Below is a small trained network, with its code and all its weights. Each question gives an input and a target symbol and asks what happens when units are switched off, that is, made to give their printed mean instead of their output.

import numpy as np


def w(rows, s, z=0):
    codes = np.array(rows[::2]) - 128.0
    scale = np.full(codes.shape[1], s)
    scale[-1] = z or s
    return codes * scale


def f(y):
    return np.maximum(y, 0)


def softmax(a):
    e = np.exp(a - a.max(-1, keepdims=True))
    return e / e.sum(-1, keepdims=True)


def log_softmax(a):
    a = a - a.max(-1, keepdims=True)
    return a - np.log(np.exp(a).sum(-1, keepdims=True))


def net(x, mask):
    ids = ['ΔΘΞΠΣΨαγεζηλμτφω'.index(c) for c in x.split()]
    T = len(ids)
    res = E[ids] + P[:T]
    u = 0
    for l in range(2):
        q, k, v = (res @ M[l].T for M in (Q, K, V))
        z = softmax(np.where(np.tri(T) > 0, q @ k.T / 3**0.5, -1e9)) @ v
        res = res + np.where(mask[u], z, O[l][:, -1]) @ O[l][:, :-1]
        u += 1
        y = f(res @ A[l][:, :-1].T + A[l][:, -1])
        res = res + np.where(mask[u : u + 8], y, B[l][:, -1]) @ B[l][:, :-1]
        u += 8
    return log_softmax(res[-1] @ U[:, :-1].T + U[:, -1])


Q, K, V, O, A, B = {}, {}, {}, {}, {}, {}
E = w([
[109,180,176],'Δ',
[134,110,141],'Θ',
[57,42,168],'Ξ',
[165,126,152],'Π',
[75,96,178],'Σ',
[159,237,10],'Ψ',
[125,168,151],'α',
[98,106,188],'γ',
[122,103,161],'ε',
[128,99,138],'ζ',
[125,113,132],'η',
[120,118,203],'λ',
[129,145,107],'μ',
[74,99,170],'τ',
[119,100,129],'φ',
[128,205,255],'ω',
],0.011)
P = w([
[113,66,90],'0',
[5,90,192],'1',
[51,131,199],'2',
[81,151,196],'3',
[89,161,191],'4',
[101,173,190],'5',
[108,181,190],'6',
[115,187,191],'7',
[123,190,189],'8',
[133,195,189],'9',
[141,200,194],'10',
],0.013)
Q[0] = w([
[255,39,42],'L0H1',
[95,45,125],'L0H1',
[115,48,31],'L0H1',
],0.0076)
K[0] = w([
[26,138,136],'L0H1',
[147,53,173],'L0H1',
[177,254,200],'L0H1',
],0.0077)
V[0] = w([
[81,215,201],'L0H1',
[63,133,122],'L0H1',
[152,125,2],'L0H1',
],0.0096)
O[0] = w([
[73,219,126,209],'L0H1',
[131,123,254,249],'L0H1',
[226,94,97,99],'L0H1',
],0.0099,0.0022)
A[0] = w([
[69,48,105,175],'L0N1',
[48,86,207,249],'L0N2',
[103,84,130,178],'L0N3',
[164,64,223,116],'L0N4',
[165,36,249,154],'L0N5',
[65,125,186,14],'L0N6',
[167,96,95,3],'L0N7',
[139,26,2,192],'L0N8',
],0.0097,0.005)
B[0] = w([
[176,190,119,146],'L0N1',
[103,125,254,252],'L0N2',
[149,189,115,144],'L0N3',
[81,145,116,177],'L0N4',
[112,151,99,201],'L0N5',
[221,126,117,175],'L0N6',
[86,99,95,132],'L0N7',
[141,103,222,147],'L0N8',
],0.009,0.013)
Q[1] = w([
[2,112,86],'L1H1',
[69,83,164],'L1H1',
[110,84,36],'L1H1',
],0.0086)
K[1] = w([
[114,150,127],'L1H1',
[94,136,160],'L1H1',
[117,254,141],'L1H1',
],0.012)
V[1] = w([
[135,137,174],'L1H1',
[236,34,161],'L1H1',
[2,193,247],'L1H1',
],0.0094)
O[1] = w([
[113,138,86,190],'L1H1',
[10,104,127,251],'L1H1',
[145,35,209,213],'L1H1',
],0.011,0.014)
A[1] = w([
[82,134,76,18],'L1N1',
[90,140,254,54],'L1N2',
[103,45,126,155],'L1N3',
[67,138,36,1],'L1N4',
[85,110,88,31],'L1N5',
[104,153,171,67],'L1N6',
[26,196,151,88],'L1N7',
[245,112,210,41],'L1N8',
],0.0071,0.0083)
B[1] = w([
[238,59,98,145],'L1N1',
[167,156,58,252],'L1N2',
[77,132,187,162],'L1N3',
[205,124,165,154],'L1N4',
[161,53,128,140],'L1N5',
[124,92,107,165],'L1N6',
[168,60,126,224],'L1N7',
[106,107,2,184],'L1N8',
],0.0086,0.026)
U = w([
[186,181,82,254],'Δ',
[111,128,125,95],'Θ',
[114,84,145,176],'Ξ',
[87,154,94,140],'Π',
[152,109,139,74],'Σ',
[82,108,2,85],'Ψ',
[195,170,190,173],'α',
[166,113,147,103],'γ',
[157,122,202,100],'ε',
[107,122,134,86],'ζ',
[105,132,125,104],'η',
[152,135,113,222],'λ',
[55,161,57,122],'μ',
[152,107,144,82],'τ',
[104,122,126,80],'φ',
[218,71,137,27],'ω',
],0.012,0.015)

Each question gives the input, a string of symbols that net reads in full, and the target symbol t.
The units are the heads (3 rows each of Q, K, V and O) and the neurons (one row each of A and B). Each row of codes is followed by its name. A weight is (code - 128) times the scale printed after its matrix; where a second scale follows, it is the last column's (O, A, B and U).
mask holds one flag per unit, layer by layer, with each layer's heads first. A switched-off unit (its flag False) gives its mean, the last column of its rows in O or B, instead of its output. The means were averaged over made-up inputs and are rounded, as every weight is.
A unit's drop is (log p(t) with every unit on - log p(t) with that unit switched off) / (log p(t) with every unit on - log p(t) with every unit switched off).
The circuit of an input: a set's keep is (log p(t) with only the set's units on - log p(t) with every unit switched off) / (log p(t) with every unit on - log p(t) with every unit switched off). Starting from the 12 units with the biggest drops (on a tie, the unit counted first), units are removed one at a time, each time the one whose removal leaves the highest keep (on an exact tie, the one counted first), for as long as the keep stays at least 0.8.
units of the circuit, in order: the units of the circuit, biggest drop first
most important unit: the unit with the biggest drop
k most important neurons: the k neurons with the biggest drops, biggest first
k most important neurons of layer l: the k neurons of layer l with the biggest drops, biggest first
drop of u: that unit's drop, to one decimal
input ω Π Ψ λ μ, target ω: units of the circuit, in order => [L1H1]
input Ψ Ψ Ψ η α ω γ, target Ψ: 3 most important neurons => [L0N8; L0N2; L1N3]
input λ Ψ ω ζ α Ψ ω μ Ψ Ψ ω, target Δ: 2 most important neurons of layer 1 => [L1N8; L1N2]
input Ξ ω ζ ε η Ψ, target Ξ: units of the circuit, in order => [L1H1; L0H1; L0N8]
input ω ω Θ α Ψ Ψ μ φ ζ Ψ ω, target ω: 3 most important neurons => [L1N8; L0N2; L1N2]
input ω Θ Ψ γ μ φ ζ ω, target ω: 3 most important neurons => [L1N8; L1N2; L0N2]
input ω Ψ λ, target ω: 2 most important neurons => [L1N2; L1N8]
input Ψ Π Ψ Ψ Ψ Ψ ε, target Ψ: 2 most important neurons => [L0N8; L0N2]
input ω Δ Ψ α Δ, target ω: 2 most important neurons => [L1N2; L1N8]
input Ψ Ψ Ψ φ ω ω Ψ ω η, target Ψ: units of the circuit, in order => [L1H1; L0H1]
input Ψ γ Ψ μ γ ω τ ζ η ω η, target Ψ: units of the circuit, in order => [L1H1; L0H1; L0N8]
input Ψ η ε γ Ψ φ Ψ, target Ψ: 4 most important neurons => [L0N8; L0N2; L0N5; L0N4]
input Ψ Ψ Δ Ξ ω Ψ ω Ψ Θ, target Ψ: 3 most important neurons => [L0N8; L0N2; L1N3]
input Ψ ω Σ, target Ψ: units of the circuit, in order => [L0H1; L1H1; L0N8]
input Ψ Ψ μ, target Ψ: most important unit => L0H1
input Δ Ψ η α Ψ α ε α, target Δ: 3 most important neurons => [L1N8; L1N2; L1N7]
input Ψ μ ε Ψ γ τ Ψ Δ ω Ψ Ψ, target Ψ: units of the circuit, in order => [L0H1; L1H1]
input ω ζ α ε Ψ, target Ξ: 2 most important neurons of layer 0 => [L0N6; L0N2]
input ω γ Ψ τ ω Ψ τ ε α α, target ω: 3 most important neurons => [L1N8; L1N2; L0N2]
input Ψ ε ω Ξ, target Ψ: most important neuron of layer 1 => [L1N7]
input ω Ξ ω φ α, target ω: 2 most important neurons => [L1N2; L1N8]
input ω α α Π η, target ω: 2 most important neurons of layer 1 => [L1N2; L1N8]
input ω Ψ ε η ω Ψ, target ω: 2 most important neurons => [L0N2; L1N8]
input ω α Π, target ω: 2 most important neurons of layer 1 => [L1N2; L1N8]
input Ψ ζ ζ Ψ α Ψ ε ω, target Ψ: drop of L1H1 => 0.8
input Ψ Ξ Θ Ψ ε α Ξ ω Δ Σ, target Ψ: drop of L1N5 => 0.0
input ω Ψ ζ, target ω: drop of L1N2 => 0.5
input Ψ Ψ α Ψ Ψ Ξ, target Ψ: drop of L0N4 => 0.1
